Below is a small trained network, with its code and all its weights. Each question gives an input and a class and asks what happens when units are switched off, that is, made to give their printed mean instead of their output.

import numpy as np


def w(rows, s, z=0):
    codes = np.array(rows[::2]) - 128.0
    scale = np.full(codes.shape[1], s)
    scale[-1] = z or s
    return codes * scale


def norm(h):
    return h / np.sqrt((h * h).mean(-1, keepdims=True) + 1e-5)


def f(y):
    return np.maximum(y, 0)


def log_softmax(a):
    a = a - a.max(-1, keepdims=True)
    return a - np.log(np.exp(a).sum(-1, keepdims=True))


def net(x, mask):
    res = np.array(x, float).reshape(1, 3) / 4 @ E
    u = 0
    for l in range(4):
        y = f(norm(res) @ A[l][:, :-1].T + A[l][:, -1])
        res = res + np.where(mask[u : u + 4], y, B[l][:, -1]) @ B[l][:, :-1]
        u += 4
    return log_softmax(norm(res)[-1] @ U[:, :-1].T + U[:, -1])


A, B = {}, {}
E = w([
[156,77,144,143,251,143,75],'x0',
[102,217,172,105,98,100,78],'x1',
[66,74,175,107,128,105,161],'x2',
],0.011)
A[0] = w([
[1,154,126,65,85,80,214,180],'L0N1',
[17,37,216,205,93,168,91,1],'L0N2',
[60,167,74,174,169,225,243,9],'L0N3',
[138,66,244,121,67,60,109,21],'L0N4',
],0.0037,0.0014)
B[0] = w([
[117,126,163,121,172,255,44,252],'L0N1',
[150,93,151,202,76,182,192,185],'L0N2',
[226,128,201,88,213,229,213,157],'L0N3',
[74,144,71,145,60,139,113,173],'L0N4',
],0.0062,0.0034)
A[1] = w([
[151,115,86,132,21,141,174,81],'L1N1',
[130,153,215,110,172,167,45,4],'L1N2',
[185,182,137,147,252,118,135,126],'L1N3',
[29,220,165,2,115,93,190,148],'L1N4',
],0.0054,0.002)
B[1] = w([
[238,153,52,121,226,177,173,213],'L1N1',
[127,207,163,65,107,81,181,221],'L1N2',
[61,75,1,73,102,114,41,251],'L1N3',
[95,241,89,147,170,133,29,254],'L1N4',
],0.0082,0.0036)
A[2] = w([
[146,159,61,119,143,82,136,193],'L2N1',
[171,158,83,143,117,120,138,183],'L2N2',
[72,164,209,76,255,103,178,250],'L2N3',
[144,195,87,104,90,126,55,112],'L2N4',
],0.0085,0.002)
B[2] = w([
[129,255,227,136,218,120,195,199],'L2N1',
[50,99,71,118,45,74,201,187],'L2N2',
[214,148,76,105,133,209,176,212],'L2N3',
[28,91,186,104,195,185,115,254],'L2N4',
],0.0074,0.0071)
A[3] = w([
[88,161,211,76,105,254,69,250],'L3N1',
[162,187,127,42,183,11,149,55],'L3N2',
[97,167,44,157,167,190,219,39],'L3N3',
[170,93,83,50,140,168,211,180],'L3N4',
],0.0067,0.0023)
B[3] = w([
[116,254,105,243,181,137,222,254],'L3N1',
[61,206,218,244,140,229,133,150],'L3N2',
[178,74,229,189,127,122,120,202],'L3N3',
[113,55,203,99,29,191,120,210],'L3N4',
],0.009,0.0093)
U = w([
[148,109,180,167,96,184,164,249],'0',
[127,183,78,75,124,109,83,6],'1',
[66,254,121,169,205,155,133,250],'2',
[72,111,123,151,74,72,103,6],'3',
[166,59,98,90,196,120,100,183],'4',
],0.0093,0.0023)

Each question gives the input, the list of numbers given to net, and the class t.
The units are the neurons (one row each of A and B). Each row of codes is followed by its name. A weight is (code - 128) times the scale printed after its matrix; where a second scale follows, it is the last column's (A, B and U).
mask holds one flag per neuron, layer by layer. A switched-off neuron (its flag False) gives its mean, the last column of its row in B, instead of its output. The means were averaged over made-up inputs and are rounded, as every weight is.
A unit's drop is (log p(t) with every unit on - log p(t) with that unit switched off) / (log p(t) with every unit on - log p(t) with every unit switched off).
most important unit: the unit with the biggest drop
k most important neurons: the k neurons with the biggest drops, biggest first
top k neurons in layer l: the k neurons of layer l with the biggest drops, biggest first
drop when u is switched off: that unit's drop, to one decimal
input [3,-1,1], class 4: top 3 neurons in layer 1 => (L1N4; L1N3; L1N1)
input [-4,-3,-6], class 0: most important unit => L3N1
input [-1,-2,-8], class 0: 4 most important neurons => (L1N4; L2N2; L3N3; L3N1)
input [6,-3,-7], class 4: 2 most important neurons => (L3N1; L1N4)
input [5,-5,1], class 4: 2 most important neurons => (L3N1; L1N3)
input [-1,-1,-5], class 0: 4 most important neurons => (L1N4; L2N2; L3N3; L0N1)
input [7,-2,-2], class 4: 3 most important neurons => (L3N1; L1N4; L2N4)
input [7,3,4], class 0: top 2 neurons in layer 3 => (L3N4; L3N1)
input [0,-2,-4], class 0: 3 most important neurons => (L1N4; L0N1; L2N2)
input [4,-3,-4], class 4: 2 most important neurons => (L3N1; L1N4)
input [6,1,5], class 0: 2 most important neurons => (L2N3; L3N4)
input [4,-4,-7], class 4: top 2 neurons in layer 1 => (L1N3; L1N4)
input [-6,-4,-7], class 0: top 3 neurons in layer 3 => (L3N1; L3N3; L3N4)
input [0,-2,3], class 0: most important neuron => (L2N4)
input [6,-3,6], class 4: top 2 neurons in layer 3 => (L3N1; L3N2)
input [7,-6,-2], class 4: drop when L3N1 is switched off => 0.3
input [8,0,2], class 4: drop when L0N2 is switched off => 0.0
input [7,-3,-3], class 4: drop when L2N4 is switched off => 0.1
